Here is a tiny trained network, its code and every weight. The questions are about switching its units off for an input and a class, where a switched-off unit gives its printed mean instead of its output.

import numpy as np


def w(rows, s, z=0):
    codes = np.array(rows[::2]) - 128.0
    scale = np.full(codes.shape[1], s)
    scale[-1] = z or s
    return codes * scale


def f(y):
    return np.maximum(y, 0)


def log_softmax(a):
    a = a - a.max(-1, keepdims=True)
    return a - np.log(np.exp(a).sum(-1, keepdims=True))


def net(x, mask):
    res = np.array(x, float).reshape(1, 3) / 4 @ E
    y = f(res @ A[0][:, :-1].T + A[0][:, -1])
    res = res + np.where(mask, y, B[0][:, -1]) @ B[0][:, :-1]
    return log_softmax(res[-1] @ U[:, :-1].T + U[:, -1])


A, B = {}, {}
E = w([
[68,253,184],'x0',
[64,80,80],'x1',
[190,144,185],'x2',
],0.011)
A[0] = w([
[134,225,143,100],'n1',
[198,195,220,64],'n2',
[102,148,121,86],'n3',
[112,207,118,106],'n4',
[187,107,168,145],'n5',
[123,71,124,217],'n6',
[120,119,117,47],'n7',
[121,180,157,209],'n8',
[88,136,80,126],'n9',
[186,125,128,15],'n10',
[141,64,139,252],'n11',
[124,41,162,159],'n12',
[164,192,115,131],'n13',
[156,134,195,123],'n14',
[167,158,88,143],'n15',
[249,94,185,197],'n16',
[147,158,114,139],'n17',
[139,237,165,181],'n18',
[110,173,141,197],'n19',
[144,146,128,40],'n20',
],0.015,0.0029)
B[0] = w([
[120,102,177,217],'n1',
[169,142,127,239],'n2',
[36,133,124,150],'n3',
[106,92,160,196],'n4',
[127,213,170,176],'n5',
[229,124,11,179],'n6',
[61,125,136,135],'n7',
[66,95,169,199],'n8',
[59,201,139,170],'n9',
[52,190,149,152],'n10',
[136,199,73,186],'n11',
[101,221,99,180],'n12',
[194,67,2,175],'n13',
[81,134,226,179],'n14',
[123,170,79,143],'n15',
[96,238,116,223],'n16',
[172,82,58,147],'n17',
[141,55,144,247],'n18',
[118,64,219,187],'n19',
[195,186,133,137],'n20',
],0.0057,0.014)
U = w([
[192,170,42,251],'0',
[24,245,152,179],'1',
[88,55,174,251],'2',
[222,104,211,5],'3',
[85,115,2,5],'4',
],0.0088,0.003)

Each question gives the input, the list of numbers given to net, and the class t.
The units are the neurons (one row each of A and B). Each row of codes is followed by its name. A weight is (code - 128) times the scale printed after its matrix; where a second scale follows, it is the last column's (A, B and U).
mask holds one flag per neuron, in row order. A switched-off neuron (its flag False) gives its mean, the last column of its row in B, instead of its output. The means were averaged over made-up inputs and are rounded, as every weight is.
A unit's drop is (log p(t) with every unit on - log p(t) with that unit switched off) / (log p(t) with every unit on - log p(t) with every unit switched off).
The circuit of an input: a set's keep is (log p(t) with only the set's units on - log p(t) with every unit switched off) / (log p(t) with every unit on - log p(t) with every unit switched off). Starting from the 12 units with the biggest drops (on a tie, the unit counted first), units are removed one at a time, each time the one whose removal leaves the highest keep (on an exact tie, the one counted first), for as long as the keep stays at least 0.8.
units of the circuit, in order: the units of the circuit, biggest drop first
k most important neurons: the k neurons with the biggest drops, biggest first
drop of u: that unit's drop, to one decimal
input [-6,-6,1], class 1: units of the circuit, in order -> [n16 n10]
input [3,-7,5], class 3: units of the circuit, in order -> [n18]
input [-8,6,3], class 0: units of the circuit, in order -> [n6 n11]
input [2,4,3], class 2: units of the circuit, in order -> [n16 n12]
input [-8,-8,1], class 1: 2 most important neurons -> [n16 n10]
input [-5,-3,1], class 1: 2 most important neurons -> [n16 n13]
input [4,-3,6], class 3: 2 most important neurons -> [n2 n18]
input [7,6,1], class 2: drop of n16 -> 0.2
input [6,-8,-3], class 2: drop of n8 -> 0.1
input [-2,0,3], class 1: drop of n16 -> 0.3
